Below is a small trained network, with its code and all its weights. Each question gives an input and a target symbol and asks what happens when units are switched off, that is, made to give their printed mean instead of their output.

import numpy as np


def w(rows, s, z=0):
    codes = np.array(rows[::2]) - 128.0
    scale = np.full(codes.shape[1], s)
    scale[-1] = z or s
    return codes * scale


def norm(h):
    return h / np.sqrt((h * h).mean(-1, keepdims=True) + 1e-5)


def f(y):
    return y / 2 * (1 + np.tanh(0.7978845608 * (y + 0.044715 * y**3)))


def softmax(a):
    e = np.exp(a - a.max(-1, keepdims=True))
    return e / e.sum(-1, keepdims=True)


def log_softmax(a):
    a = a - a.max(-1, keepdims=True)
    return a - np.log(np.exp(a).sum(-1, keepdims=True))


def net(x, mask):
    ids = ['ΓΘαεζμξτφ'.index(c) for c in x.split()]
    T = len(ids)
    res = E[ids] + P[:T]
    u = 0
    for l in range(2):
        r = norm(res)
        for j in range(2):
            rows = slice(4 * j, 4 * j + 4)
            q, k, v = (r @ M[l][rows].T for M in (Q, K, V))
            z = softmax(np.where(np.tri(T) > 0, q @ k.T / 4**0.5, -1e9)) @ v
            o = O[l][rows]
            res = res + np.where(mask[u + j], z, o[:, -1]) @ o[:, :-1]
        u += 2
        y = f(norm(res) @ A[l][:, :-1].T + A[l][:, -1])
        res = res + np.where(mask[u : u + 8], y, B[l][:, -1]) @ B[l][:, :-1]
        u += 8
    return log_softmax(norm(res)[-1] @ U[:, :-1].T + U[:, -1])


Q, K, V, O, A, B = {}, {}, {}, {}, {}, {}
E = w([
[154,41,131,120,172,133,138,152,163,170,129],'Γ',
[111,209,212,165,134,115,157,100,139,34,122],'Θ',
[158,144,79,242,71,171,119,205,84,139,193],'α',
[125,79,84,140,150,181,81,73,190,100,132],'ε',
[138,129,110,170,79,113,162,101,150,155,64],'ζ',
[102,132,204,157,186,159,176,181,102,107,75],'μ',
[126,165,164,124,111,67,112,98,251,127,160],'ξ',
[98,137,133,104,117,105,217,194,148,147,164],'τ',
[191,82,159,170,125,104,148,111,117,69,104],'φ',
],0.021)
P = w([
[93,125,100,183,159,75,146,85,119,150,162],'0',
[130,128,137,109,108,135,97,170,106,125,148],'1',
[118,102,154,157,88,179,199,98,150,132,176],'2',
[93,80,44,176,162,77,122,203,224,38,111],'3',
[104,140,135,44,101,129,59,137,67,131,111],'4',
[220,147,156,114,122,245,207,119,216,154,102],'5',
[89,62,102,162,145,58,113,174,250,31,99],'6',
],0.02)
Q[0] = w([
[150,132,134,154,93,192,90,162,119,133,160],'L0H1',
[80,104,121,117,112,77,87,183,170,60,93],'L0H1',
[167,129,135,151,98,180,160,105,82,185,149],'L0H1',
[124,118,127,133,82,56,78,168,163,146,87],'L0H1',
[135,140,200,167,172,123,173,173,45,126,70],'L0H2',
[78,233,142,93,46,126,173,77,119,227,126],'L0H2',
[81,147,97,146,198,87,142,247,209,73,183],'L0H2',
[105,57,130,72,148,144,157,175,112,254,143],'L0H2',
],0.015)
K[0] = w([
[185,170,126,162,131,182,103,148,118,142,199],'L0H1',
[132,106,122,58,101,115,66,135,76,114,119],'L0H1',
[148,150,110,170,122,160,177,137,160,151,121],'L0H1',
[87,146,128,113,63,74,81,145,104,159,99],'L0H1',
[114,123,215,158,197,133,190,188,60,71,62],'L0H2',
[87,236,96,185,129,110,214,167,225,157,144],'L0H2',
[79,202,179,7,95,104,52,180,61,161,187],'L0H2',
[104,56,114,91,199,140,187,177,133,204,153],'L0H2',
],0.014)
V[0] = w([
[56,147,64,126,139,237,149,90,42,109,73],'L0H1',
[91,70,197,127,106,170,235,134,164,166,63],'L0H1',
[113,64,85,240,150,58,132,138,140,102,133],'L0H1',
[172,91,75,99,226,100,91,171,25,72,200],'L0H1',
[67,74,112,124,129,2,91,115,52,76,190],'L0H2',
[100,80,135,52,100,123,208,82,148,80,46],'L0H2',
[43,89,38,100,81,87,82,154,92,66,15],'L0H2',
[201,176,136,149,65,120,165,105,150,209,31],'L0H2',
],0.0073)
O[0] = w([
[49,122,120,144,103,203,131,69,148,121,177,74],'L0H1',
[183,113,105,94,126,178,188,106,179,102,103,251],'L0H1',
[148,217,140,112,205,37,184,130,166,90,205,158],'L0H1',
[164,100,173,208,138,160,104,165,95,121,196,94],'L0H1',
[232,186,116,111,99,108,158,163,154,127,61,114],'L0H2',
[160,129,161,100,135,106,89,161,124,44,164,100],'L0H2',
[162,142,38,93,206,147,102,111,170,8,128,14],'L0H2',
[132,2,123,181,93,58,153,96,66,83,147,65],'L0H2',
],0.0086,0.0029)
A[0] = w([
[97,152,148,91,177,20,84,153,154,108,86,23],'L0N1',
[194,86,171,54,163,67,63,134,118,194,140,3],'L0N2',
[90,96,121,180,120,194,187,21,195,167,214,133],'L0N3',
[155,181,207,90,154,138,173,23,254,81,43,45],'L0N4',
[190,189,84,31,92,217,86,200,159,179,226,51],'L0N5',
[83,96,197,152,177,112,220,71,109,82,198,113],'L0N6',
[187,39,103,44,144,97,90,183,209,137,193,34],'L0N7',
[107,86,49,192,154,55,106,18,164,134,130,122],'L0N8',
],0.0079,0.0064)
B[0] = w([
[74,73,139,208,107,121,126,195,119,125,60,144],'L0N1',
[47,108,81,194,200,166,152,45,45,165,110,134],'L0N2',
[204,148,186,195,146,72,181,126,203,124,128,253],'L0N3',
[170,124,41,103,96,209,208,154,95,208,117,211],'L0N4',
[88,2,163,104,125,57,130,119,102,102,162,175],'L0N5',
[74,118,160,195,117,81,109,113,172,165,167,208],'L0N6',
[111,169,92,148,113,158,229,179,37,131,73,159],'L0N7',
[35,218,180,134,159,107,160,193,78,84,189,175],'L0N8',
],0.009,0.0065)
Q[1] = w([
[213,197,66,131,57,143,107,222,139,72,127],'L1H1',
[46,127,157,77,96,76,100,152,168,51,115],'L1H1',
[69,142,48,181,130,92,126,238,129,19,98],'L1H1',
[108,59,79,194,87,151,129,200,198,105,134],'L1H1',
[203,176,103,190,246,99,102,203,135,75,109],'L1H2',
[18,138,16,204,113,78,128,133,143,109,60],'L1H2',
[150,221,100,145,79,191,113,49,151,166,224],'L1H2',
[172,87,84,127,87,149,196,162,238,33,30],'L1H2',
],0.011)
K[1] = w([
[115,183,91,133,111,153,59,225,51,60,134],'L1H1',
[154,106,172,59,147,154,136,38,125,95,97],'L1H1',
[117,142,143,33,158,108,73,105,36,142,63],'L1H1',
[129,116,124,114,66,147,69,117,61,164,184],'L1H1',
[123,152,154,95,121,130,94,136,9,112,240],'L1H2',
[56,214,84,67,63,100,48,93,103,139,99],'L1H2',
[100,189,109,230,99,78,169,91,182,208,210],'L1H2',
[202,75,88,101,24,212,64,86,110,149,159],'L1H2',
],0.012)
V[1] = w([
[162,147,126,148,3,110,140,117,161,78,203],'L1H1',
[150,204,194,107,81,161,80,152,137,127,48],'L1H1',
[209,115,80,191,100,52,99,89,78,145,140],'L1H1',
[213,93,193,98,117,160,161,127,186,83,100],'L1H1',
[174,148,252,88,149,149,134,27,113,114,135],'L1H2',
[96,156,167,187,106,62,143,83,208,93,112],'L1H2',
[102,39,113,184,125,132,134,133,132,139,186],'L1H2',
[172,187,125,76,99,104,194,87,89,162,160],'L1H2',
],0.011)
O[1] = w([
[148,163,142,84,151,213,178,111,31,113,77,253],'L1H1',
[124,100,187,178,108,98,218,109,115,111,130,84],'L1H1',
[148,153,83,104,163,76,137,204,73,91,58,140],'L1H1',
[110,140,232,98,134,188,115,150,142,83,158,148],'L1H1',
[103,124,107,161,137,169,140,226,125,167,187,101],'L1H2',
[101,84,189,148,52,191,78,121,159,55,118,235],'L1H2',
[100,131,194,118,121,91,174,57,176,132,166,214],'L1H2',
[115,4,56,103,162,130,121,142,136,122,135,208],'L1H2',
],0.012,0.0046)
A[1] = w([
[109,97,175,72,71,162,166,115,47,121,118,151],'L1N1',
[38,76,102,172,109,178,123,173,46,177,115,52],'L1N2',
[53,232,146,128,151,153,34,134,115,157,190,139],'L1N3',
[128,141,173,11,117,108,83,140,110,125,117,120],'L1N4',
[131,236,138,138,237,74,170,9,57,175,110,5],'L1N5',
[160,136,96,162,122,121,208,144,121,117,102,104],'L1N6',
[224,135,28,38,130,253,141,127,205,153,52,88],'L1N7',
[145,151,93,104,113,120,103,164,89,113,44,164],'L1N8',
],0.015)
B[1] = w([
[123,144,142,132,121,129,102,104,212,182,181,254],'L1N1',
[71,177,40,79,111,224,85,165,148,215,107,153],'L1N2',
[123,149,134,60,68,83,172,122,53,138,123,170],'L1N3',
[160,141,101,123,149,89,56,127,107,123,103,156],'L1N4',
[51,134,207,219,163,134,101,69,65,149,114,186],'L1N5',
[138,128,117,76,170,149,101,103,101,143,113,221],'L1N6',
[251,123,108,88,150,155,159,36,60,177,111,217],'L1N7',
[138,128,187,138,95,174,104,117,156,135,137,237],'L1N8',
],0.021,0.0092)
U = w([
[133,95,176,210,130,162,169,112,212,113,238,115],'Γ',
[254,102,88,133,152,145,164,78,97,160,120,113],'Θ',
[161,61,144,196,61,76,104,170,144,151,11,37],'α',
[69,14,76,93,146,120,63,105,87,16,177,254],'ε',
[186,193,180,129,219,157,71,241,107,43,155,134],'ζ',
[106,176,133,95,82,72,178,189,55,130,182,153],'μ',
[67,144,167,214,231,114,81,99,54,158,134,124],'ξ',
[158,149,83,140,224,14,46,175,185,167,205,135],'τ',
[67,138,56,140,117,208,69,195,122,187,105,125],'φ',
],0.0065,0.0025)

Each question gives the input, a string of symbols that net reads in full, and the target symbol t.
The units are the heads (4 rows each of Q, K, V and O) and the neurons (one row each of A and B). Each row of codes is followed by its name. A weight is (code - 128) times the scale printed after its matrix; where a second scale follows, it is the last column's (O, A, B and U).
mask holds one flag per unit, layer by layer, with each layer's heads first. A switched-off unit (its flag False) gives its mean, the last column of its rows in O or B, instead of its output. The means were averaged over made-up inputs and are rounded, as every weight is.
A unit's drop is (log p(t) with every unit on - log p(t) with that unit switched off) / (log p(t) with every unit on - log p(t) with every unit switched off).
The circuit of an input: a set's keep is (log p(t) with only the set's units on - log p(t) with every unit switched off) / (log p(t) with every unit on - log p(t) with every unit switched off). Starting from the 12 units with the biggest drops (on a tie, the unit counted first), units are removed one at a time, each time the one whose removal leaves the highest keep (on an exact tie, the one counted first), for as long as the keep stays at least 0.8.
circuit, biggest first: the units of the circuit, biggest drop first
most important unit: the unit with the biggest drop
k most important neurons: the k neurons with the biggest drops, biggest first
which heads matter: for each layer, one digit per head in row order, 1 if its drop is at least 0.15 and else 0, layers parted by /
input ζ α α, target Θ: which heads matter	00 / 11
input Θ μ ε Γ α, target φ: circuit, biggest first	L1N2
input φ Γ τ α Θ ε ζ, target φ: which heads matter	10 / 11
input α μ φ α α, target μ: 4 most important neurons	L0N5; L1N3; L0N4; L0N7
input ξ Θ φ μ, target φ: circuit, biggest first	L1H2; L1N2
input α α ξ μ Θ τ φ, target φ: circuit, biggest first	L1H2; L0H1; L1N2
input ζ α ξ α Θ, target Γ: circuit, biggest first	L1H1; L1N1
input Γ Θ ξ α φ, target ζ: circuit, biggest first	L0H2; L1H1
input ξ α μ Θ τ, target τ: circuit, biggest first	L1N4; L1N1
input Γ μ α ξ ζ τ ε, target ε: which heads matter	01 / 10
input ξ φ α α φ Γ Θ, target ζ: circuit, biggest first	L0H2; L1H2
input τ Γ α α Γ, target φ: which heads matter	11 / 00
input α φ α τ τ Θ ε, target Θ: circuit, biggest first	L0H2; L1N7
input ξ τ φ Γ, target Θ: which heads matter	00 / 00
input ε μ φ μ τ Γ Θ, target Θ: most important unit	L0H2
input α Γ φ φ ξ Θ τ, target α: which heads matter	10 / 10
input φ ξ ξ μ α Γ μ, target ξ: which heads matter	10 / 01
input Θ φ ε φ α Γ φ, target ξ: which heads matter	10 / 01
input ξ α φ Γ φ ε, target Γ: which heads matter	01 / 01
input Θ ζ τ φ ζ ε, target Γ: circuit, biggest first	L0H2; L0N3; L1H2
input α ζ ε α, target ε: circuit, biggest first	L0H2
input Γ α ε Θ ε φ ξ, target μ: which heads matter	10 / 01
input Θ α μ ζ, target ξ: which heads matter	00 / 00
input ε ε Θ τ μ α, target Γ: circuit, biggest first	L0N5; L1H2; L1N7
input Θ τ ζ α, target Θ: which heads matter	00 / 01
input ξ ζ ξ α ε, target ε: which heads matter	11 / 10
input Γ ζ α α ξ φ ε, target α: circuit, biggest first	L0H1; L1H1
input τ ε τ Θ Γ α ε, target τ: which heads matter	00 / 11
